Here is a tiny trained network, its code and every weight. The questions are about switching its units off for an input and a class, where a switched-off unit gives its printed mean instead of its output.

import numpy as np


def w(rows, s, z=0):
    codes = np.array(rows[::2]) - 128.0
    scale = np.full(codes.shape[1], s)
    scale[-1] = z or s
    return codes * scale


def f(y):
    return np.maximum(y, 0)


def log_softmax(a):
    a = a - a.max(-1, keepdims=True)
    return a - np.log(np.exp(a).sum(-1, keepdims=True))


def net(x, mask):
    res = np.array(x, float).reshape(1, 5) / 4 @ E
    y = f(res @ A[0][:, :-1].T + A[0][:, -1])
    res = res + np.where(mask, y, B[0][:, -1]) @ B[0][:, :-1]
    return log_softmax(res[-1] @ U[:, :-1].T + U[:, -1])


A, B = {}, {}
E = w([
[162,98,226,155,234,179,176,250,111,161],'x0',
[132,135,112,108,144,137,129,123,106,116],'x1',
[106,135,126,119,114,112,139,152,87,120],'x2',
[91,248,63,135,78,252,121,170,155,157],'x3',
[55,138,69,218,139,158,245,140,178,31],'x4',
],0.014)
A[0] = w([
[118,199,211,68,47,139,24,87,117,200,238],'N1',
[156,79,206,158,233,78,186,187,108,150,82],'N2',
[132,174,151,122,195,230,161,255,155,196,3],'N3',
[59,129,128,159,154,139,226,118,191,18,154],'N4',
[84,234,59,114,41,140,152,121,185,139,128],'N5',
[147,48,112,129,110,19,124,47,136,33,209],'N6',
[147,204,156,155,121,215,124,195,124,151,24],'N7',
[201,43,193,56,151,98,4,191,96,189,207],'N8',
],0.0086,0.0053)
B[0] = w([
[206,154,77,102,120,127,71,150,104,186,232],'N1',
[196,207,160,157,161,204,204,150,219,58,218],'N2',
[54,57,210,101,132,1,67,99,110,131,235],'N3',
[92,69,180,151,146,158,131,111,187,30,247],'N4',
[85,182,3,149,103,178,135,104,112,111,227],'N5',
[69,59,234,133,105,57,89,132,78,103,246],'N6',
[80,110,151,98,121,76,52,85,116,99,199],'N7',
[109,196,78,25,57,79,180,111,219,99,253],'N8',
],0.0095,0.021)
U = w([
[135,74,185,66,84,45,47,93,98,140,254],'0',
[88,226,91,119,67,211,179,110,205,26,140],'1',
[47,2,181,205,129,129,84,100,89,44,147],'2',
[157,79,200,217,175,239,235,173,141,55,33],'3',
[179,204,87,128,102,237,50,117,78,203,91],'4',
],0.0093,0.004)

Each question gives the input, the list of numbers given to net, and the class t.
The units are the neurons (one row each of A and B). Each row of codes is followed by its name. A weight is (code - 128) times the scale printed after its matrix; where a second scale follows, it is the last column's (A, B and U).
mask holds one flag per neuron, in row order. A switched-off neuron (its flag False) gives its mean, the last column of its row in B, instead of its output. The means were averaged over made-up inputs and are rounded, as every weight is.
A unit's drop is (log p(t) with every unit on - log p(t) with that unit switched off) / (log p(t) with every unit on - log p(t) with every unit switched off).
The circuit of an input: a set's keep is (log p(t) with only the set's units on - log p(t) with every unit switched off) / (log p(t) with every unit on - log p(t) with every unit switched off). Starting from all 8 units, units are removed one at a time, each time the one whose removal leaves the highest keep (on an exact tie, the one counted first), for as long as the keep stays at least 0.8.
circuit, biggest first: the units of the circuit, biggest drop first
k most important neurons: the k neurons with the biggest drops, biggest first
drop when u is switched off: that unit's drop, to one decimal
input [8,-6,-3,3,8], class 2: circuit, biggest first => (N3)
input [5,8,1,0,3], class 3: circuit, biggest first => (N2 N8)
input [5,-2,-2,-8,-7], class 1: 2 most important neurons => (N8 N2)
input [5,-5,1,-2,0], class 1: 4 most important neurons => (N8 N2 N6 N4)
input [6,2,-5,7,0], class 0: 2 most important neurons => (N4 N3)
input [4,-1,2,0,0], class 1: 3 most important neurons => (N6 N2 N4)
input [0,5,-7,7,-4], class 4: 4 most important neurons => (N6 N1 N5 N4)
input [8,1,8,-6,1], class 3: 2 most important neurons => (N2 N5)
input [2,-2,5,1,2], class 2: 2 most important neurons => (N8 N2)
input [6,-7,8,-1,-6], class 1: 2 most important neurons => (N2 N8)
input [1,8,8,-4,0], class 1: 2 most important neurons => (N3 N2)
input [4,3,8,5,1], class 2: 2 most important neurons => (N8 N1)
input [1,-3,7,7,0], class 0: drop when N3 is switched off => 0.7
input [5,-7,2,-6,-1], class 1: drop when N8 is switched off => 0.6
input [6,0,-1,-3,6], class 3: drop when N6 is switched off => 0.0
input [6,5,3,-7,-7], class 1: circuit, biggest first => (N8)
